Where the symbols take the nodes:
j567 & j276
j567 $ j498
j567 ! j840
j567 ~ j792
j567 @ j740
j567 + j137
j615 & j922
j615 $ j840
j615 ! j716
j615 ~ j312
j615 @ j137
j615 + j753
j708 & j593
j708 $ j473
j708 ! j577
j708 ~ j841
j708 @ j595
j708 + j51
j753 & j716
j753 $ j287
j753 ! j413
j753 ~ j808
j753 @ j25
j753 + j521
j593 & j870
j593 $ j841
j593 ! j427
j593 ~ j346
j593 @ j473
j593 + j577
j636 & j528
j636 $ j811
j636 ! j100
j636 ~ j647
j636 @ j525
j636 + j276
j525 & j811
j525 $ j636
j525 ! j792
j525 ~ j528
j525 @ j980
j525 + j498
j312 & j567
j312 $ j740
j312 ! j137
j312 ~ j498
j312 @ j922
j312 + j808
j430 & j615
j430 $ j137
j430 ! j753
j430 ~ j840
j430 @ j808
j430 + j852
j382 & j532
j382 $ j745
j382 ! j593
j382 ~ j59
j382 @ j346
j382 + j708
j832 & j497
j832 $ j47
j832 ! j647
j832 ~ j51
j832 @ j82
j832 + j811
j346 & j745
j346 $ j382
j346 ! j473
j346 ~ j532
j346 @ j870
j346 + j595
j717 & j787
j717 $ j560
j717 ! j745
j717 ~ j295
j717 @ j217
j717 + j346
j380 & j225
j380 $ j413
j380 ! j295
j380 ~ j852
j380 @ j521
j380 + j560
j276 & j100
j276 $ j792
j276 ! j312
j276 ~ j619
j276 @ j498
j276 + j840
j840 & j312
j840 $ j922
j840 ! j808
j840 ~ j740
j840 @ j615
j840 + j287
j427 & j708
j427 $ j595
j427 ! j51
j427 ~ j473
j427 @ j598
j427 + j47
j47 & j51
j47 $ j497
j47 ! j920
j47 ~ j663
j47 @ j832
j47 + j528
j225 & j25
j225 $ j852
j225 ! j282
j225 ~ j753
j225 @ j413
j225 + j295
j619 & j525
j619 $ j980
j619 ! j498
j619 ~ j636
j619 @ j100
j619 + j740
j497 & j663
j497 $ j51
j497 ! j597
j497 ~ j577
j497 @ j47
j497 + j647
j597 & j832
j597 $ j82
j597 ! j811
j597 ~ j47
j597 @ j920
j597 + j525
j745 & j59
j745 $ j532
j745 ! j841
j745 ~ j217
j745 @ j382
j745 + j473
j82 & j47
j82 $ j832
j82 ! j528
j82 ~ j497
j82 @ j597
j82 + j636
j217 & j560
j217 $ j717
j217 ! j382
j217 ~ j787
j217 @ j59
j217 + j870
j25 & j287
j25 $ j753
j25 ! j380
j25 ~ j716
j25 @ j852
j25 + j282
j282 & j380
j282 $ j521
j282 ! j560
j282 ~ j413
j282 @ j927
j282 + j217
j51 & j577
j51 $ j663
j51 ! j82
j51 ~ j598
j51 @ j497
j51 + j920
j792 & j619
j792 $ j100
j792 ! j740
j792 ~ j980
j792 @ j276
j792 + j922
j560 & j295
j560 $ j787
j560 ! j532
j560 ~ j927
j560 @ j717
j560 + j382
j787 & j927
j787 $ j295
j787 ! j59
j787 ~ j282
j787 @ j560
j787 + j745
j521 & j413
j521 $ j380
j521 ! j787
j521 ~ j225
j521 @ j282
j521 + j717
j811 & j647
j811 $ j528
j811 ! j619
j811 ~ j920
j811 @ j636
j811 + j792
j927 & j521
j927 $ j282
j927 ! j717
j927 ~ j380
j927 @ j295
j927 + j59
j595 & j473
j595 $ j708
j595 ! j663
j595 ~ j593
j595 @ j427
j595 + j497
j413 & j852
j413 $ j225
j413 ! j927
j413 ~ j25
j413 @ j380
j413 + j787
j532 & j217
j532 $ j59
j532 ! j870
j532 ~ j717
j532 @ j745
j532 + j593
j577 & j427
j577 $ j598
j577 ! j47
j577 ~ j595
j577 @ j663
j577 + j82
j920 & j82
j920 $ j597
j920 ! j636
j920 ~ j832
j920 @ j647
j920 + j980
j808 & j137
j808 $ j430
j808 ! j25
j808 ~ j615
j808 @ j716
j808 + j225
j716 & j430
j716 $ j808
j716 ! j852
j716 ~ j137
j716 @ j287
j716 + j413
j528 & j920
j528 $ j647
j528 ! j980
j528 ~ j597
j528 @ j811
j528 + j100
j663 & j598
j663 $ j577
j663 ! j832
j663 ~ j427
j663 @ j51
j663 + j597
j100 & j980
j100 $ j619
j100 ! j567
j100 ~ j525
j100 @ j792
j100 + j312
j870 & j382
j870 $ j346
j870 ! j708
j870 ~ j745
j870 @ j841
j870 + j427
j922 & j740
j922 $ j312
j922 ! j430
j922 ~ j567
j922 @ j840
j922 + j716
j841 & j346
j841 $ j870
j841 ! j595
j841 ~ j382
j841 @ j593
j841 + j598
j852 & j753
j852 $ j25
j852 ! j521
j852 ~ j287
j852 @ j225
j852 + j927
j740 & j498
j740 $ j567
j740 ! j615
j740 ~ j276
j740 @ j312
j740 + j430
j295 & j282
j295 $ j927
j295 ! j217
j295 ~ j521
j295 @ j787
j295 + j532
j498 & j792
j498 $ j276
j498 ! j922
j498 ~ j100
j498 @ j567
j498 + j615
j980 & j636
j980 $ j525
j980 ! j276
j980 ~ j811
j980 @ j619
j980 + j567
j647 & j597
j647 $ j920
j647 ! j525
j647 ~ j82
j647 @ j528
j647 + j619
j287 & j808
j287 $ j716
j287 ! j225
j287 ~ j430
j287 @ j753
j287 + j380
j473 & j841
j473 $ j593
j473 ! j598
j473 ~ j870
j473 @ j708
j473 + j663
j598 & j595
j598 $ j427
j598 ! j497
j598 ~ j708
j598 @ j577
j598 + j832
j59 & j717
j59 $ j217
j59 ! j346
j59 ~ j560
j59 @ j532
j59 + j841
j137 & j840
j137 $ j615
j137 ! j287
j137 ~ j922
j137 @ j430
j137 + j25

The rows follow the links: the fewer symbols apart two nodes are, the more alike their rows tend to be.

Each row is also shifted at random along 4 hidden directions that mean nothing.

Some nodes, each with a row of numbers:
j832
[-49,-146,-52,29,-57,-83,-108,121,-12,85,121,-74,123,22,61,88,-90,115,107,34,44,59,-42,19,64,-3,-68,-32,88]
j225
[85,-16,39,111,-79,-93,110,28,-48,138,36,-114,93,-7,97,-6,61,252,0,95,-109,10,-159,28,115,-117,-74,77,-15]
j137
[-318,115,115,34,-23,45,113,-50,103,-10,12,58,68,71,11,-19,180,35,-51,6,-46,-29,-32,129,-12,5,-8,-21,-58]
j792
[-198,164,-7,-76,-75,95,13,-29,95,-132,25,31,-6,78,-77,-35,72,-169,-32,-83,47,-12,99,123,-90,35,47,-7,-40]
j473
[64,36,-13,-15,-73,-99,-72,105,-20,76,43,-57,160,-39,207,-61,-21,200,83,203,-5,61,-233,-113,-20,-7,-82,-28,-14]
j525
[-51,67,-44,-48,-13,82,-7,-24,63,-9,22,96,-21,124,38,-108,22,-10,41,8,32,73,-129,122,-58,14,45,57,-128]
j740
[-181,19,-3,33,-73,24,54,0,23,54,47,-2,16,50,-10,42,105,42,-46,-16,-50,-24,62,127,-12,-9,43,82,-56]
j852
[25,19,27,52,-19,-8,108,-34,-38,26,-23,-52,-28,-29,-38,-1,50,19,-65,-33,-71,-36,36,22,54,-63,6,70,-2]
j597
[-173,-218,-55,50,-45,-83,-114,131,-13,91,116,-65,93,14,17,213,-84,85,61,11,46,1,115,23,37,18,-12,-70,102]
j521
[-4,201,107,-35,14,42,85,-103,49,-34,-85,90,-2,-55,-3,-127,161,-43,-55,-17,-75,-17,-48,-38,-46,57,-14,46,-76]
j25
[-178,-70,28,146,-82,-83,129,11,-63,184,69,-133,98,23,79,-19,40,284,0,73,-129,30,-181,99,166,-142,-85,145,9]
j59
[41,91,10,-32,-4,-37,41,-31,-47,-36,-92,-2,-54,-75,-13,-105,-1,-34,27,-27,-26,7,-65,-117,38,-23,-21,3,-76]
j276
[-152,-28,-67,-14,18,116,-1,-68,-2,-2,18,19,-96,54,-132,-15,-25,-129,-57,-142,5,13,137,141,-6,14,67,167,41]
j787
[83,233,58,-59,11,25,56,-55,5,-85,-88,9,4,-73,77,-179,66,-22,-58,97,-46,-14,-141,-115,-96,0,-27,9,-45]
j663
[-41,39,-63,-76,11,33,-66,-26,19,-11,-32,97,-50,21,1,-134,-42,-63,110,-63,41,104,-120,-13,7,54,3,70,-110]
j811
[138,-133,-79,-19,50,48,-84,17,-7,-33,6,52,-99,59,-49,110,-82,-97,-22,-25,80,-28,156,31,-72,19,107,-63,-2]
j427
[-112,79,-2,-88,-43,-57,-75,80,42,-119,-15,35,25,-16,26,68,16,-81,55,33,85,-32,52,-122,-79,55,13,-219,-88]
j593
[-38,206,33,-120,-44,-10,-66,25,59,-105,-41,69,64,-75,60,-74,67,-88,29,46,28,-2,-31,-143,-130,115,-33,-84,-55]
j595
[-230,-131,-27,3,31,-52,-73,44,-30,47,-2,32,-4,-37,13,72,-59,21,59,-5,27,14,29,-82,27,44,-3,-43,10]
j100
[-16,-127,-61,67,-6,18,-7,24,-12,84,105,-70,30,106,15,10,-92,100,28,8,13,62,-80,163,77,-76,-18,88,74]
j217
[71,70,0,-21,18,-24,43,-45,-73,-10,-95,-25,-67,-76,10,-125,-26,0,4,10,-32,15,-103,-123,37,-48,-15,53,-50]

In each set, the symbols that take the first to the second take the third to the fourth, perhaps in another order. Give the fourth.
Answers are names.
[161,18,-17,54,-92,-5,57,36,-7,86,65,-60,64,73,106,-6,72,170,-43,126,-57,-1,-103,97,-17,-75,13,67,-65]
to [-67,156,109,-9,-67,-22,106,-33,56,-56,-44,24,33,-42,-30,21,176,-31,-49,-31,-53,-73,71,-23,-8,17,-12,-69,-71]
as [-402,25,147,54,31,-28,79,-57,59,43,-36,70,75,-55,-29,25,157,33,-29,-50,-77,-44,38,-6,55,53,-65,-34,13]
to j841

[-56,-24,84,32,125,46,52,-109,-8,21,-82,77,-62,-86,-81,-19,44,-64,-70,-87,-60,-33,75,-39,27,43,-6,61,63]
to [-245,128,134,3,21,1,77,-59,54,-5,-45,61,68,-65,26,-58,148,20,-33,16,-70,-25,-49,-39,-5,49,-57,-21,-8]
as [-289,-200,-52,52,70,-41,-82,6,-81,202,12,36,13,-41,69,-41,-90,150,91,12,-43,100,-139,-40,97,21,-45,161,28]
to j595

[-10,-27,-47,58,-118,-33,18,75,-1,70,133,-135,109,90,77,18,-21,163,8,96,-16,32,-105,151,37,-102,-29,58,36]
to [314,81,45,-2,-29,30,62,10,42,-91,3,-13,9,52,19,70,84,-26,-105,82,12,-91,81,32,-107,-30,59,-128,-23]
as [50,-20,-71,-48,-50,-16,-122,82,12,-3,64,-29,59,16,41,34,-59,-4,59,30,53,37,16,-18,-57,47,-7,-20,37]
to j636

[-140,-224,-61,50,-21,-60,-99,108,-17,76,93,-21,41,40,14,216,-66,69,32,18,45,-15,138,34,15,10,33,-77,54]
to [160,166,-49,-55,-47,110,37,-57,12,-43,-23,36,-70,44,-19,-97,82,-87,-82,-11,-34,-17,28,75,-123,4,95,138,-100]
as [32,-33,44,75,20,11,85,-14,-18,-31,18,-102,-9,17,-37,62,-21,20,-96,25,-16,-69,57,63,31,-97,-5,-39,109]
to j787

[-63,4,50,60,-15,22,79,-18,45,42,25,24,35,64,16,47,111,77,-62,33,-45,-30,8,110,-2,-29,22,0,-42]
to [101,68,30,17,-20,12,95,-21,-12,-89,-24,-94,-46,-12,-63,41,20,-64,-101,-6,-12,-91,116,9,-20,-70,24,-47,44]
as [-34,23,-59,-83,28,26,-70,-17,3,-43,-48,93,-75,8,-28,-80,-51,-98,84,-62,58,62,-37,-47,-20,53,23,11,-97]
to j597

[140,48,-72,-75,-87,-18,-103,108,25,-49,70,-35,80,19,83,48,-28,-7,32,86,66,5,16,-34,-114,35,14,-73,1]
to [184,-7,36,35,7,36,58,-12,25,-19,6,2,-9,48,-1,72,68,8,-89,42,-6,-72,68,70,-50,-31,53,-51,-4]
as [44,-121,-11,66,99,-37,31,-35,-126,77,-66,-63,-79,-84,-12,-50,-111,70,-14,9,-53,12,-71,-93,104,-79,-21,99,78]
to j51

[154,62,23,12,10,65,66,-47,30,-4,-13,42,-29,55,14,-24,82,4,-87,34,-33,-34,1,77,-63,-14,54,37,-56]
to [20,20,-60,-21,-29,83,6,-18,8,-40,41,-39,-49,62,-67,-4,-28,-85,-47,-57,15,-7,96,112,-44,-21,52,81,34]
as [239,-50,42,78,49,15,75,-6,-12,-20,28,-85,1,44,11,54,-27,53,-93,85,-9,-56,-7,59,5,-94,0,-53,102]
to j740

[28,25,-77,-98,64,42,-83,-26,-33,-50,-83,94,-120,-32,-16,-97,-71,-125,39,-27,52,40,-11,-110,-68,70,54,36,-84]
to [-199,-251,-74,85,79,41,-24,-34,-21,181,62,62,-43,120,-3,-1,-93,112,72,-53,-3,109,-100,181,127,-34,21,172,4]
as [-142,186,31,-93,-5,21,-19,-75,43,4,-78,133,18,-76,17,-226,87,-60,88,-74,-41,91,-150,-78,-3,117,-57,125,-116]
to j82

[-105,-73,-2,71,46,38,94,-96,-69,79,-36,-28,-105,-29,-104,-25,-3,-8,-78,-111,-80,-13,62,60,97,-56,22,185,33]
to [212,-161,-22,82,209,79,24,-147,-125,187,-79,33,-124,-84,5,-189,-118,80,-50,-6,-112,75,-163,-29,86,-27,-17,324,116]
as [-276,-216,-50,60,-15,-69,-89,65,-10,161,100,-14,94,33,18,48,-94,134,142,-50,9,111,-78,68,150,12,-82,71,71]
to j811

[-188,-18,145,52,42,-41,70,-33,45,-6,-33,33,38,-73,-70,128,121,-17,-47,-70,-41,-89,161,-30,52,37,-32,-116,54]
to [65,-11,61,-12,3,-96,-12,35,-3,-97,-48,-20,3,-87,-82,120,-10,-84,39,-76,47,-63,145,-146,59,30,-38,-203,27]
as [-17,-106,24,15,59,-60,-72,13,-22,47,-11,15,26,-99,-27,49,-57,-7,62,-54,6,17,44,-105,72,68,-61,-29,100]
to j51

[14,13,-50,-36,-124,-68,-107,133,31,-2,104,-56,145,26,100,52,-27,72,81,92,52,29,-38,-12,-53,30,-36,-77,18]
to [-7,-121,-29,-1,-36,-73,-102,102,17,-9,87,-46,79,13,-12,133,-92,0,91,-21,85,5,69,-12,39,27,-47,-131,93]
as [401,-89,-156,-75,96,126,-114,-34,-59,-16,-37,73,-182,35,-33,-38,-132,-135,-37,0,53,28,64,-7,-135,30,145,105,-26]
to j920

[19,61,-81,-85,10,27,-66,-20,-18,15,-48,91,-63,7,57,-177,-48,-18,92,20,22,99,-183,-60,-39,35,20,101,-146]
to [-190,-73,-50,-12,27,-34,-70,25,-48,86,-14,48,-5,-29,63,-47,-57,58,74,22,-3,68,-107,-69,19,36,-11,58,-35]
as [-206,-15,-30,-11,-18,30,-23,4,58,13,38,98,-5,114,17,5,37,12,40,-9,38,31,-31,107,-25,30,43,-3,-107]
to j528

[7,80,46,27,-46,-12,102,-34,-10,-9,-29,-43,-16,-23,-35,-4,88,12,-60,-18,-64,-46,38,16,28,-54,-1,30,-32]
to [327,160,-10,3,-65,6,99,-18,-50,-17,-25,-101,-13,-1,59,-127,31,61,-71,100,-68,-8,-129,0,-26,-111,1,89,-48]
as [-244,47,62,-17,-23,-69,37,-19,4,-17,-53,30,4,-70,-43,-8,59,-18,69,-94,-19,3,-1,-82,102,24,-54,-43,-75]
to j59

[-77,80,-70,-59,-89,10,-69,60,32,34,48,52,61,70,126,-59,51,71,45,102,13,55,-118,30,-100,37,28,50,-133]
to [-200,-114,-62,-2,-51,-28,-101,85,9,42,75,5,47,31,13,148,-20,16,37,2,40,-4,113,24,-30,45,23,-41,22]
as [9,-111,32,56,172,41,26,-101,-77,61,-81,29,-93,-96,-57,-49,-66,-22,-69,-44,-64,-10,13,-61,54,8,-13,117,131]
to j927

[-45,-17,-72,-51,16,10,-67,-19,-2,45,-13,74,-38,26,22,-134,-64,-8,120,-41,27,116,-159,1,43,30,-14,108,-90]
to [-65,212,-1,-124,-110,-13,-66,51,105,-112,19,58,87,34,53,-97,57,-73,110,3,72,56,-93,-21,-69,73,-37,-92,-113]
as [13,-199,-96,60,96,86,-26,-55,-43,104,53,7,-95,101,-55,-46,-152,21,23,-70,12,92,-55,176,93,-46,28,199,79]
to j792

[-2,18,-40,-76,5,7,-67,14,25,-64,-20,63,-37,17,-35,-23,-49,-107,94,-68,79,42,-2,-37,-5,51,12,-63,-65]
to [157,-93,-39,-41,26,-66,-100,101,-29,-100,-12,-31,-28,-32,-16,160,-113,-80,30,29,117,-54,147,-148,-50,15,38,-247,32]
as [-284,2,20,23,-73,-14,12,48,92,10,98,14,103,137,50,39,53,82,65,26,41,32,-81,160,29,-22,-20,-80,-60]
to j811

[-76,143,-15,-73,51,61,50,-136,-58,-3,-139,74,-140,-81,-27,-267,9,-73,-4,-66,-68,56,-141,-93,17,9,8,203,-119]
to [-108,71,96,11,76,41,76,-116,21,39,-77,78,-10,-60,-16,-104,97,-6,-44,-42,-84,2,-45,-26,14,54,-28,99,-2]
as [290,2,-49,-6,-48,36,3,36,-14,-76,34,-87,-37,32,-51,124,-13,-80,-105,12,36,-89,197,43,-92,-37,79,-53,48]
to j980

[-144,-66,-36,-12,-15,-64,-63,56,-7,22,6,26,16,8,34,28,-44,44,109,10,45,46,-52,-54,43,14,-16,-72,-65]
to [-26,-120,-62,30,6,10,-33,27,7,81,57,40,1,115,53,18,-39,90,52,40,26,53,-83,106,15,-21,35,35,-58]
as [44,-37,64,71,48,-6,80,-71,-34,107,-42,13,-5,-49,-1,-41,51,83,-28,-24,-95,-1,-44,6,88,-16,-29,116,9]
to j346

[85,159,72,-5,-4,20,93,-75,17,22,-69,44,8,-39,37,-139,136,34,-36,9,-90,6,-108,-16,-2,6,-18,98,-83]
to [55,-3,83,41,91,7,48,-53,-23,14,-56,8,-7,-76,-6,-21,16,8,-60,14,-51,-33,-9,-66,14,9,-28,5,84]
as [-21,-59,-49,-37,20,-1,-79,15,5,-11,6,49,-27,12,-47,-13,-87,-59,106,-81,69,62,-8,-10,37,40,-9,-15,-7]
to j832

